Below is a small trained network, with its code and all its weights. Each question gives an input and a class and asks what happens when units are switched off, that is, made to give their printed mean instead of their output.

import numpy as np


def w(rows, s, z=0):
    codes = np.array(rows[::2]) - 128.0
    scale = np.full(codes.shape[1], s)
    scale[-1] = z or s
    return codes * scale


def norm(h):
    return h / np.sqrt((h * h).mean(-1, keepdims=True) + 1e-5)


def f(y):
    return y / 2 * (1 + np.tanh(0.7978845608 * (y + 0.044715 * y**3)))


def log_softmax(a):
    a = a - a.max(-1, keepdims=True)
    return a - np.log(np.exp(a).sum(-1, keepdims=True))


def net(x, mask):
    res = np.array(x, float).reshape(1, 6) / 4 @ E
    u = 0
    for l in range(2):
        y = f(norm(res) @ A[l][:, :-1].T + A[l][:, -1])
        res = res + np.where(mask[u : u + 9], y, B[l][:, -1]) @ B[l][:, :-1]
        u += 9
    return log_softmax(norm(res)[-1] @ U[:, :-1].T + U[:, -1])


A, B = {}, {}
E = w([
[84,176,68,78,230,221,109,132],'x0',
[122,248,58,132,98,75,43,142],'x1',
[224,130,134,122,61,174,169,142],'x2',
[115,100,181,8,40,107,173,150],'x3',
[163,153,91,110,165,47,98,2],'x4',
[204,209,190,84,179,66,87,165],'x5',
],0.0078)
A[0] = w([
[182,120,225,142,207,171,138,143,32],'L0N1',
[55,179,98,5,93,74,128,109,36],'L0N2',
[99,135,117,165,145,168,158,130,98],'L0N3',
[159,186,83,97,168,206,126,156,19],'L0N4',
[176,209,195,98,66,35,110,190,14],'L0N5',
[151,179,123,109,188,200,164,168,116],'L0N6',
[124,115,151,177,35,191,142,167,4],'L0N7',
[160,11,179,99,144,126,124,122,51],'L0N8',
[120,94,154,67,114,139,143,135,70],'L0N9',
],0.011,0.0041)
B[0] = w([
[165,76,146,133,207,131,147,166,183],'L0N1',
[75,3,98,99,158,93,99,103,224],'L0N2',
[174,136,122,72,108,105,134,117,158],'L0N3',
[114,189,155,124,119,205,101,65,179],'L0N4',
[162,174,166,55,99,71,126,122,254],'L0N5',
[91,180,142,117,148,159,82,169,197],'L0N6',
[148,69,84,124,81,155,111,151,186],'L0N7',
[110,129,175,134,148,138,156,96,185],'L0N8',
[134,157,91,178,114,113,120,103,160],'L0N9',
],0.019,0.0064)
A[1] = w([
[140,198,17,241,149,39,146,68,16],'L1N1',
[131,166,86,140,112,228,114,107,98],'L1N2',
[64,115,157,191,29,182,254,122,80],'L1N3',
[169,190,141,71,63,21,143,160,33],'L1N4',
[172,85,50,160,4,176,140,242,1],'L1N5',
[99,109,228,88,119,152,68,124,233],'L1N6',
[179,99,147,180,222,142,196,194,27],'L1N7',
[173,171,209,156,119,179,86,138,131],'L1N8',
[153,72,167,179,85,134,178,119,101],'L1N9',
],0.013,0.0033)
B[1] = w([
[173,145,99,253,120,87,168,151,187],'L1N1',
[190,158,125,99,133,152,68,116,194],'L1N2',
[112,156,156,135,38,165,187,61,193],'L1N3',
[201,145,166,66,133,60,114,112,255],'L1N4',
[150,34,158,167,64,138,40,226,218],'L1N5',
[139,157,121,180,103,100,158,162,240],'L1N6',
[163,79,150,120,180,150,198,175,189],'L1N7',
[92,55,88,108,141,117,146,71,189],'L1N8',
[64,213,92,76,119,162,103,123,179],'L1N9',
],0.021,0.0084)
U = w([
[143,211,89,112,172,207,61,96,156],'0',
[157,86,167,115,218,175,208,184,152],'1',
[188,161,180,57,112,20,136,124,175],'2',
[82,157,158,121,45,178,219,64,123],'3',
[170,154,82,251,130,75,142,118,128],'4',
[54,171,143,128,144,109,100,207,1],'5',
[46,54,76,113,144,74,112,76,142],'6',
[139,56,156,142,12,188,97,203,119],'7',
],0.016,0.0046)

Each question gives the input, the list of numbers given to net, and the class t.
The units are the neurons (one row each of A and B). Each row of codes is followed by its name. A weight is (code - 128) times the scale printed after its matrix; where a second scale follows, it is the last column's (A, B and U).
mask holds one flag per neuron, layer by layer. A switched-off neuron (its flag False) gives its mean, the last column of its row in B, instead of its output. The means were averaged over made-up inputs and are rounded, as every weight is.
A unit's drop is (log p(t) with every unit on - log p(t) with that unit switched off) / (log p(t) with every unit on - log p(t) with every unit switched off).
The circuit of an input: a set's keep is (log p(t) with only the set's units on - log p(t) with every unit switched off) / (log p(t) with every unit on - log p(t) with every unit switched off). Starting from the 12 units with the biggest drops (on a tie, the unit counted first), units are removed one at a time, each time the one whose removal leaves the highest keep (on an exact tie, the one counted first), for as long as the keep stays at least 0.8.
units of the circuit, in order: the units of the circuit, biggest drop first
unit that matters most: the unit with the biggest drop
k most important neurons: the k neurons with the biggest drops, biggest first
top k neurons in layer l: the k neurons of layer l with the biggest drops, biggest first
drop when u is switched off: that unit's drop, to one decimal
input [0,-5,7,-1,1,0], class 1: units of the circuit, in order => [L0N1; L1N7]
input [5,0,0,3,-6,-1], class 0: units of the circuit, in order => [L0N4; L1N2]
input [-7,-8,4,-5,-8,5], class 1: units of the circuit, in order => [L1N7]
input [-8,-5,-8,-5,2,0], class 4: top 3 neurons in layer 1 => [L1N1; L1N8; L1N6]
input [6,3,-1,-1,3,8], class 0: units of the circuit, in order => [L0N4; L1N4]
input [8,5,-3,8,-5,3], class 5: top 2 neurons in layer 1 => [L1N6; L1N8]
input [4,-2,4,1,2,4], class 0: 2 most important neurons => [L0N4; L0N6]
input [0,1,6,-4,5,1], class 4: units of the circuit, in order => [L1N1; L0N5]
input [5,-5,1,7,0,7], class 1: units of the circuit, in order => [L0N1; L1N4]
input [5,4,-6,-7,2,-1], class 4: 3 most important neurons => [L1N1; L1N9; L0N7]
input [-5,-1,-3,-5,6,4], class 4: 3 most important neurons => [L1N1; L0N5; L0N3]
input [7,4,-4,6,-2,7], class 5: 4 most important neurons => [L0N2; L1N4; L0N6; L0N4]
input [3,0,-2,3,-1,4], class 5: 2 most important neurons => [L0N2; L1N4]
input [3,6,-4,0,8,0], class 6: unit that matters most => L0N2
input [4,5,2,1,3,-7], class 6: top 2 neurons in layer 0 => [L0N2; L0N6]
input [2,0,-8,8,-6,-2], class 6: 2 most important neurons => [L0N2; L1N5]
input [8,-7,4,-8,6,0], class 0: top 2 neurons in layer 1 => [L1N2; L1N5]
input [7,-3,4,-5,3,7], class 0: 3 most important neurons => [L0N4; L0N6; L1N2]
input [-5,-8,-5,-6,-1,-4], class 3: 2 most important neurons => [L1N3; L1N9]
input [8,7,2,8,8,1], class 6: unit that matters most => L0N2
input [-5,-2,-1,7,-1,-3], class 3: 2 most important neurons => [L0N8; L1N3]
input [3,5,-8,-1,8,-1], class 6: top 2 neurons in layer 0 => [L0N2; L0N9]
input [6,2,3,-6,-5,7], class 0: drop when L0N4 is switched off => 0.9
input [6,1,6,2,-8,8], class 0: drop when L0N2 is switched off => 0.0
input [7,2,-8,-8,7,2], class 4: drop when L1N1 is switched off => 2.0
input [6,8,0,7,-2,-6], class 6: drop when L0N2 is switched off => 1.5
input [-5,-7,-2,-5,-3,-6], class 3: units of the circuit, in order => [L1N3]
input [0,1,-3,-6,3,7], class 4: top 2 neurons in layer 0 => [L0N5; L0N3]
